Below are the code and all the weights of a small trained network. Each question names an input and a class and asks about switching units off, where a switched-off unit gives its printed mean instead of its output.

import numpy as np


def w(rows, s, z=0):
    codes = np.array(rows[::2]) - 128.0
    scale = np.full(codes.shape[1], s)
    scale[-1] = z or s
    return codes * scale


def f(y):
    return np.maximum(y, 0)


def log_softmax(a):
    a = a - a.max(-1, keepdims=True)
    return a - np.log(np.exp(a).sum(-1, keepdims=True))


def net(x, mask):
    res = np.array(x, float).reshape(1, 8) / 4 @ E
    y = f(res @ A[0][:, :-1].T + A[0][:, -1])
    res = res + np.where(mask, y, B[0][:, -1]) @ B[0][:, :-1]
    return log_softmax(res[-1] @ U[:, :-1].T + U[:, -1])


A, B = {}, {}
E = w([
[108,108,98,124,204,135,107,115,136,112],'x0',
[217,181,223,138,233,108,197,152,120,125],'x1',
[181,178,168,209,101,254,123,151,167,137],'x2',
[57,120,68,75,190,125,136,154,156,191],'x3',
[204,120,160,15,126,140,94,108,90,123],'x4',
[180,40,127,147,145,175,117,91,171,209],'x5',
[116,127,170,115,198,177,93,188,64,172],'x6',
[98,118,154,196,125,136,85,94,113,59],'x7',
],0.0085)
A[0] = w([
[114,121,125,158,98,146,144,157,144,55,242],'neuron 1',
[169,122,101,149,89,171,149,103,219,145,201],'neuron 2',
[112,164,169,191,118,80,128,138,124,97,215],'neuron 3',
[142,148,124,52,173,149,105,148,127,152,242],'neuron 4',
[80,75,84,105,162,126,106,191,135,149,151],'neuron 5',
[83,67,98,118,160,45,76,141,95,136,222],'neuron 6',
[117,100,116,122,148,97,135,79,123,79,180],'neuron 7',
[89,115,113,89,189,142,147,195,146,202,199],'neuron 8',
[149,91,177,109,180,108,170,153,117,141,157],'neuron 9',
[124,163,170,119,129,138,89,133,88,94,216],'neuron 10',
[102,161,148,161,109,126,146,121,109,104,174],'neuron 11',
[136,124,148,167,79,148,144,110,220,130,213],'neuron 12',
[151,151,136,122,157,133,151,171,96,172,209],'neuron 13',
[174,137,127,139,180,122,138,155,128,164,191],'neuron 14',
[146,93,86,121,135,93,107,77,79,107,160],'neuron 15',
[168,121,139,103,57,147,48,131,94,98,209],'neuron 16',
[54,92,111,101,129,110,159,90,140,131,247],'neuron 17',
[179,155,195,103,199,131,116,144,105,148,161],'neuron 18',
[116,57,85,162,83,118,172,109,252,143,221],'neuron 19',
[124,193,186,145,127,146,157,174,74,104,253],'neuron 20',
[136,102,156,80,95,186,104,133,85,161,234],'neuron 21',
],0.011,0.003)
B[0] = w([
[68,162,116,149,44,110,128,172,145,154,198],'neuron 1',
[151,205,182,108,69,157,98,2,227,218,217],'neuron 2',
[69,178,70,184,124,64,54,224,184,126,201],'neuron 3',
[146,94,112,61,159,172,186,124,131,124,190],'neuron 4',
[99,162,72,113,130,166,103,105,15,199,198],'neuron 5',
[55,67,116,103,169,109,117,184,29,191,223],'neuron 6',
[73,11,241,121,116,52,54,159,138,130,181],'neuron 7',
[129,169,68,90,232,219,113,156,50,146,214],'neuron 8',
[135,138,209,33,142,113,158,190,132,164,184],'neuron 9',
[152,116,89,150,100,71,182,112,175,54,182],'neuron 10',
[53,141,84,220,101,97,111,163,201,66,178],'neuron 11',
[97,191,133,134,85,123,78,45,255,134,212],'neuron 12',
[167,148,130,97,167,194,205,151,158,125,184],'neuron 13',
[143,162,174,90,193,177,137,96,145,128,180],'neuron 14',
[116,73,171,92,105,41,141,137,86,145,181],'neuron 15',
[233,44,99,214,32,119,147,52,110,94,208],'neuron 16',
[51,79,143,168,126,135,78,143,61,186,211],'neuron 17',
[230,150,199,104,194,119,239,173,174,97,205],'neuron 18',
[12,183,178,72,99,144,73,53,154,241,251],'neuron 19',
[147,188,67,199,167,81,178,209,195,58,213],'neuron 20',
[229,83,71,107,98,166,206,100,88,66,191],'neuron 21',
],0.0061,0.013)
U = w([
[71,194,151,139,79,190,59,2,200,189,146],'0',
[61,138,28,127,179,253,107,116,21,175,132],'1',
[89,211,63,232,113,106,116,202,177,28,221],'2',
[182,57,61,149,35,178,171,45,87,68,179],'3',
[51,7,170,132,125,32,80,122,57,147,100],'4',
[209,178,175,90,223,189,211,150,169,95,6],'5',
],0.0075,0.0015)

Each question gives the input, the list of numbers given to net, and the class t.
The units are the neurons (one row each of A and B). Each row of codes is followed by its name. A weight is (code - 128) times the scale printed after its matrix; where a second scale follows, it is the last column's (A, B and U).
mask holds one flag per neuron, in row order. A switched-off neuron (its flag False) gives its mean, the last column of its row in B, instead of its output. The means were averaged over made-up inputs and are rounded, as every weight is.
A unit's drop is (log p(t) with every unit on - log p(t) with that unit switched off) / (log p(t) with every unit on - log p(t) with every unit switched off).
The circuit of an input: a set's keep is (log p(t) with only the set's units on - log p(t) with every unit switched off) / (log p(t) with every unit on - log p(t) with every unit switched off). Starting from the 12 units with the biggest drops (on a tie, the unit counted first), units are removed one at a time, each time the one whose removal leaves the highest keep (on an exact tie, the one counted first), for as long as the keep stays at least 0.8.
units of the circuit, in order: the units of the circuit, biggest drop first
top k neurons: the k neurons with the biggest drops, biggest first
drop of u: that unit's drop, to one decimal
input [0,2,-1,7,6,6,2,-4], class 5: units of the circuit, in order : [neuron 18]
input [2,6,8,-6,5,-2,-8,-1], class 2: units of the circuit, in order : [neuron 20; neuron 3]
input [-5,-2,-6,-1,-5,-2,7,0], class 1: top 4 neurons : [neuron 5; neuron 7; neuron 8; neuron 16]
input [7,5,-4,6,6,4,-1,6], class 5: top 3 neurons : [neuron 18; neuron 4; neuron 19]
input [-4,-3,2,0,1,4,3,3], class 3: top 3 neurons : [neuron 21; neuron 19; neuron 16]
input [0,-4,4,5,6,-6,-4,5], class 3: units of the circuit, in order : [neuron 16; neuron 19]
input [-8,-6,-6,7,2,6,2,4], class 1: top 2 neurons : [neuron 5; neuron 8]
input [-5,-2,1,-1,3,-5,-3,-5], class 3: units of the circuit, in order : [neuron 16; neuron 19]
input [8,-8,5,-7,1,5,6,0], class 3: units of the circuit, in order : [neuron 21; neuron 16]
input [6,-6,-1,-7,7,-8,-2,8], class 4: top 2 neurons : [neuron 7; neuron 15]
input [-5,3,8,-3,7,4,2,8], class 5: top 2 neurons : [neuron 18; neuron 20]
input [-3,7,8,-1,0,2,-5,8], class 2: top 3 neurons : [neuron 20; neuron 3; neuron 19]
input [4,-4,-5,-3,0,6,-7,8], class 4: top 3 neurons : [neuron 7; neuron 15; neuron 6]
input [-7,4,-2,8,-2,-2,-2,-6], class 1: units of the circuit, in order : [neuron 8]
input [6,-7,-5,-6,-6,0,-7,-4], class 4: drop of neuron 17 : 0.6
input [0,-6,-7,2,5,-4,4,-7], class 1: drop of neuron 8 : 0.2
input [3,-1,0,-1,7,-8,-3,-7], class 3: drop of neuron 16 : 0.2
input [3,4,-5,2,0,7,-7,4], class 4: drop of neuron 7 : 0.3
